Each row is followed by its group and then its class within the group.
[ -2  -5  -3 -16   0  -1  -5  -2   4   0  -2   1  -1  -8 -11  -3   5  -4
   4  -9  -5  -2   8 -10   2  -5 -12  -9   8  -1   0 -15   1 -15  -1  28
  -7   7] : Jh:R
[  0  -3  -9  -3  -2   0  -6  -4  -3   0  -7   6   2 -14 -26   3   0  -1
   1  -8   3  -3 -13  -8  -1  -7  -6 -11  10   0 -15 -19  -8  -7   5   8
  -6   2] : Jh:R
[ -1   8 -11  15   8  -4  -4  -4  -4  -2  -1   2   4 -13 -30  10   3   2
  -1   6  -5   5 -13  -3  -1 -19   2  -7   9  -8  -7   1 -11  -1   5  12
   0  -4] : gp:N
[  0   8  -3   8  11   4  -2  -4  -6   0  -4   1   1 -18 -33   4   2  11
   3 -21 -11   7   0  -4  -3 -28  -5  -9  20  -7  -8  -9 -19  -1   5  11
  -8   1] : gp:N
[  3  -7   2 -12  -2   1   0   0  -3  -1   2  12  -9  -1  11 -11  10  -2
  -3   5  -8 -10  10  -5  -1  -7 -19   3   0   1   1  -7   3  -9  -3   0
  -4   5] : Jh:R
[  3  -8   0  -9  -3   9   4 -14   0   5  10   9 -10 -11   0 -13  16   5
   1  -6  -5  -4   2 -10  -6 -10 -22 -12   2   1 -12 -11  -3  -7   2   0
  -6   8] : Jh:R
[  0 -19   3  -9  -1  -5   7  -6 -12  -1   4  -2  -3  -7   9  -3   3   9
   1   0  -3 -10   0  -4  -2  -4   0 -10   9   1  -2 -11 -22  -3   2  -1
 -14   9] : Jh:R
[  5  15  -4  15   3   3  -4 -13  -2  -5   6  -1   4 -16 -32   6   0  11
   3 -28  -7   3  -4   2  -7 -25  -4  -3  12 -10  -1   3  -9   0   7  14
 -10  -6] : gp:N
[ -2  10   1   7   5   3  -4  -6  -2  -5   0   1   5 -20 -29  11   3  11
  11 -23  -3   5  -7  -2  -3 -30  -2  -1   3  -6  -5   0 -20   4   5  25
  -7   2] : gp:F
[  1  -3   1   6   8  -2  -2 -10   3  -2   3  -3   3  -6  -7   2  10   9
   0  -4  -1  -2   0   3  -3 -33  -1  -4  11  -8   2   3 -17   1   2  -1
  -8  -2] : gp:N
[ -2   1   1 -10  -7  -2  -1  -5  -8   1 -11   1  -4  -7 -11  -4   2   2
  -1  -3  -5  -2  -2  -6  -1  -1  -4  -6   4   9  -5 -13  -5 -10   5  17
  -4   8] : Jh:R
[  0   1  -1  -7   2   3   3 -10 -13   1  -4   4  -1 -14 -32   4   3  -1
   3   0   1  -2   0 -11  -2 -11 -16 -10   5   3 -11 -20 -15  -5   8  19
  -8  14] : Jh:R
[  1  13   2   8  12   0   3  -8 -10  -5   5   0   4 -11 -32   5  -2   2
   0 -13   0   6  -5  -3  -5 -24  -4  -1   6  -7   0   6 -20   1   9  25
  -4   4] : gp:F
[  1  -2  13 -19   2  -1   5  -1  -8   1  -6 -14   2   2  17 -12   5   3
   7  -9   0  -9   6  -6  -1  11  -9   6  -2  -1   0  -2   0  -6   3   6
  -7  10] : Jh:G
[ -4   4  -9  12   6   6  -2  -4  -5  -4  -3   3   2 -14 -32   6  -1   5
   2  -3  -3   5  -8   0  -2 -17  -6  -4   8  -5  -6  -6 -15   2   5  21
   7  -1] : gp:F
[  3   5 -11   8   5   8   1  -6  -1  -1   0   1   5  -8 -29   2  -5  -7
   1  -2   2   1   4  -6  -2 -29  -6  -2   4  -7   2   2 -10   3   4   9
  -3  -4] : gp:N
[  1  20 -10   1   9   6  -1   2  -7  -1  -2   0   2  -6 -24   5   0   6
   1  -4  -3   7  -5   1  -2 -17  -2   2   8  -7  -5  16  -7   0   5  16
   0   1] : gp:F
[  9  10   5  -3   8   7   0  -8 -11  -5  -2  -1   2  -6 -11   1   8   4
  -4  -8   1  -3   0   3   5 -17  -2   1   8  -4   1   2 -10   7  -1  16
  -4   3] : gp:F
[  5  10   0  13  14   2  -5   2  -5  -3   0   1   6 -17 -38   2   2   6
   1 -16  -1   5  -1  -2   2 -40  -5   5  24 -14  -1  -1 -23   0   8  13
 -16   1] : gp:N
[  5   2   6 -24   3  -2  -6  -5  -6   0  -2  12   1  -4 -22   2   5   8
   0 -11   0  -2  -9 -13   7 -14  -7  -3   7   4   1  -6 -13   7  -6  15
 -15   5] : Jh:G
[  4  -3   3 -12  -1  -1  -5  -6  -2   1   1   0   7 -10 -14  -7   7  -3
   3  -7  -5  -8   2 -11   4 -13 -15  -4   9   2  -2 -13  -6 -14   0  15
 -19  14] : Jh:G
[  2   0   5 -11  -2  -1  -6  -2   3  -1   2   5   3 -11   0  -5   2   1
   3 -14  -3  -6  -1  -2   9  11  -7  -2   6  -2  -9  -9   5  -9   1   4
 -18   2] : Jh:G
[  5 -10   6 -12  -2   0  -3  -1  -3  -2  -6  -3  -2  -8  18  -6   6  11
   1   1  -4  -4   4  -9  -3  -1 -14  -3   2   2   9 -10  -2 -12  -2   1
  -4   6] : Jh:G
[  6  12  -4  14   7  11  -8 -14  -1  -3   9  -1   2 -10 -27   3   0  10
  -4  -7  -7  -1  -3   2  -5 -27  -5  -2  16  -5  -3   2  -8   3   4   9
  -4  -5] : gp:N
[  0  -7   2 -12  -5  -9   0  -7  -8  -1  -9   0  -3  -8   1  -6   4   0
   2  -1   4  -4  -7  -6  11  -1  -6  -5   7   7  -7 -17  -8   4   0   8
  -3  10] : Jh:R
[  3  -6  -9  -3  -3   1  -2  -9  -5   7  -6   3  -5  -9 -18   7   2  -1
   2  -4  -1   2  -5 -10   1  -7 -12 -13   8   2 -13 -16 -10 -10   3  11
  -7   6] : Jh:R
[  0  -5  -1   0   4   1  -5 -10  -5   4  -7   5  -9 -11 -24   4   3   6
   7  -6   2  -2  -6 -10  -3  -1 -13 -14   4  -2 -15  -7  -8  -8  11  10
 -13   5] : Jh:R
[  3  -2  -9   1  -2   0  -6  -6  -3   3 -10   3   3 -18 -39   6   3   5
   6 -36   3  -2 -10 -15   5  -9  -9 -15  15   1 -15 -17 -14  -7   6  17
 -17   8] : Jh:G
[  3  -4   4 -19  -6   6  -4  -4  -1   3   4 -10   0   5  26 -14  16  -9
 -15   6  -8 -11  15   0  -9  -7 -19   3  -4   1   3  -7   7  -1  27  -1
   1   1] : Jh:R
[ -3   1  -4   8   9   1  -3 -10  -5  -1 -10  -1   5 -15 -30   7  -2  14
  -3 -10   1   0  -8   0   0 -23   5  -4  16  -6 -10   0 -14   0   9  13
 -10  -3] : gp:F
[ -5  15  -4  13   7  -1 -20   2   0  -4 -10   7   4 -23 -46  11  -6  13
   7 -19   8  13 -17  -2  -1  -7  -7 -25  17 -16 -15 -12  -8  -9  11  27
  -8  -3] : gp:F
[  8  10  -3  20   5   7   1 -14  -7  -8   9  -7  10  -8 -23  10  -4   3
   6 -18 -12   8 -11  -6  -1 -29  -1  -4  11  -2   1  -3 -16   1   5  22
  -7  -2] : gp:N
[  1   8   1   6  11   5 -10  -1   0  -4   2  -2  -1 -11 -28   5   1   5
   4 -11  -5   1   0  -1  -7 -20  -6   4   9 -14  -1  -2  -5  -7   7  15
  -4   3] : gp:F
[  1  -9  -1 -10   2   0  -1   0  -7   3  -5   3  -3  -7 -19   5   7   4
   7   0   1  -2   4  -8   2  -9 -18  -6   0   8   2 -13  -7  -8   7  11
 -14  10] : Jh:G
[  3 -14   7 -15   2   1  -2   8  -8  -3  -5  -5   2  -5  -7  -2   9  -7
   2  -3  -2  -6   3  -9   3 -13 -15   0   2   0  -2 -14  -5 -10   5  17
 -18  10] : Jh:G
[  6  13  -1  20   9   7  -2   0  -3  -5   8  -1   8  -8 -30   4  -5   4
  -4  -9  -3   1  -1   0  -1 -20  11  10   9 -11   1   8  -3   1   3  13
   0  -6] : gp:N
